152, 92, 87, 170, 46, 91, 173, 109, 122, 62, 51
32, 85, 34, 89, 47, 184, 19, 185, 110, 143, 40
->
32, 85, 34, 89, 47, 184, 19, 185, 110, 143, 40
152, 92, 87, 170, 46, 91, 173, 109, 122, 62, 51

51, 122, 69, 150, 174, 171, 122, 51
66, 100, 162, 62, 156, 153, 100, 66
92, 101, 62, 156, 131, 130, 101, 92
84, 140, 93, 127, 139, 137, 139, 84
158, 69, 131, 92, 59, 61, 70, 158
150, 140, 124, 98, 68, 69, 139, 150
160, 73, 99, 122, 58, 60, 74, 159
92, 86, 170, 55, 128, 127, 86, 92
141, 140, 100, 120, 79, 80, 139, 141
144, 76, 153, 71, 73, 74, 77, 144
->
92, 101, 62, 156, 131, 130, 101, 92
51, 122, 69, 150, 174, 171, 122, 51
84, 140, 93, 127, 139, 137, 139, 84
160, 73, 99, 122, 58, 60, 74, 159
141, 140, 100, 120, 79, 80, 139, 141
150, 140, 124, 98, 68, 69, 139, 150
158, 69, 131, 92, 59, 61, 70, 158
144, 76, 153, 71, 73, 74, 77, 144
66, 100, 162, 62, 156, 153, 100, 66
92, 86, 170, 55, 128, 127, 86, 92

95, 26, 103, 97, 141, 152, 87, 96, 106, 106, 60, 87, 73, 88, 79, 92
118, 102, 102, 120, 51, 140, 95, 108, 81, 68, 120, 80, 115, 89, 125, 99
97, 18, 93, 106, 170, 101, 87, 87, 103, 91, 106, 95, 128, 89, 84, 113
108, 104, 95, 100, 121, 161, 125, 97, 96, 97, 99, 119, 114, 79, 100, 70
->
97, 18, 93, 106, 170, 101, 87, 87, 103, 91, 106, 95, 128, 89, 84, 113
108, 104, 95, 100, 121, 161, 125, 97, 96, 97, 99, 119, 114, 79, 100, 70
118, 102, 102, 120, 51, 140, 95, 108, 81, 68, 120, 80, 115, 89, 125, 99
95, 26, 103, 97, 141, 152, 87, 96, 106, 106, 60, 87, 73, 88, 79, 92

133, 35, 157, 168, 122
100, 30, 72, 76, 114
151, 58, 174, 172, 25
32, 86, 66, 50, 62
73, 146, 161, 167, 131
70, 134, 111, 29, 87
169, 104, 101, 42, 100
117, 135, 165, 81, 167
101, 43, 38, 131, 69
165, 66, 24, 73, 143
117, 36, 37, 96, 57
129, 175, 79, 52, 100
->
165, 66, 24, 73, 143
117, 36, 37, 96, 57
101, 43, 38, 131, 69
32, 86, 66, 50, 62
100, 30, 72, 76, 114
129, 175, 79, 52, 100
169, 104, 101, 42, 100
70, 134, 111, 29, 87
133, 35, 157, 168, 122
73, 146, 161, 167, 131
117, 135, 165, 81, 167
151, 58, 174, 172, 25

81, 25, 114, 100, 81, 79, 100, 100, 100, 100, 97, 106, 71
60, 65, 93, 100, 60, 76, 137, 100, 15, 113, 74, 163, 45
133, 84, 94, 123, 133, 139, 100, 77, 119, 92, 100, 166, 40
53, 91, 115, 100, 53, 81, 112, 152, 100, 136, 38, 91, 137
100, 159, 100, 121, 100, 80, 98, 73, 124, 74, 113, 48, 171
48, 80, 127, 100, 48, 100, 99, 103, 61, 146, 68, 80, 55
->
60, 65, 93, 100, 60, 76, 137, 100, 15, 113, 74, 163, 45
133, 84, 94, 123, 133, 139, 100, 77, 119, 92, 100, 166, 40
100, 159, 100, 121, 100, 80, 98, 73, 124, 74, 113, 48, 171
81, 25, 114, 100, 81, 79, 100, 100, 100, 100, 97, 106, 71
53, 91, 115, 100, 53, 81, 112, 152, 100, 136, 38, 91, 137
48, 80, 127, 100, 48, 100, 99, 103, 61, 146, 68, 80, 55

97, 93, 26, 97, 92, 92, 104, 173, 98, 93, 92, 97, 20, 104, 173
185, 20, 97, 185, 99, 99, 103, 106, 187, 20, 99, 185, 101, 103, 106
134, 54, 58, 135, 132, 131, 66, 135, 136, 54, 132, 135, 65, 66, 136
85, 106, 29, 85, 89, 89, 108, 171, 85, 106, 89, 85, 21, 108, 172
->
97, 93, 26, 97, 92, 92, 104, 173, 98, 93, 92, 97, 20, 104, 173
85, 106, 29, 85, 89, 89, 108, 171, 85, 106, 89, 85, 21, 108, 172
134, 54, 58, 135, 132, 131, 66, 135, 136, 54, 132, 135, 65, 66, 136
185, 20, 97, 185, 99, 99, 103, 106, 187, 20, 99, 185, 101, 103, 106

78, 86, 118, 112, 25, 104, 93, 98, 100, 104, 103, 109, 104, 95, 99
81, 91, 126, 113, 40, 101, 105, 104, 100, 96, 98, 92, 99, 97, 123
84, 89, 101, 93, 21, 118, 80, 97, 102, 106, 104, 100, 102, 91, 100
92, 91, 98, 94, 34, 126, 86, 103, 92, 104, 101, 113, 95, 97, 132
76, 84, 119, 117, 28, 103, 99, 102, 99, 104, 111, 104, 103, 100, 145
->
92, 91, 98, 94, 34, 126, 86, 103, 92, 104, 101, 113, 95, 97, 132
84, 89, 101, 93, 21, 118, 80, 97, 102, 106, 104, 100, 102, 91, 100
78, 86, 118, 112, 25, 104, 93, 98, 100, 104, 103, 109, 104, 95, 99
76, 84, 119, 117, 28, 103, 99, 102, 99, 104, 111, 104, 103, 100, 145
81, 91, 126, 113, 40, 101, 105, 104, 100, 96, 98, 92, 99, 97, 123
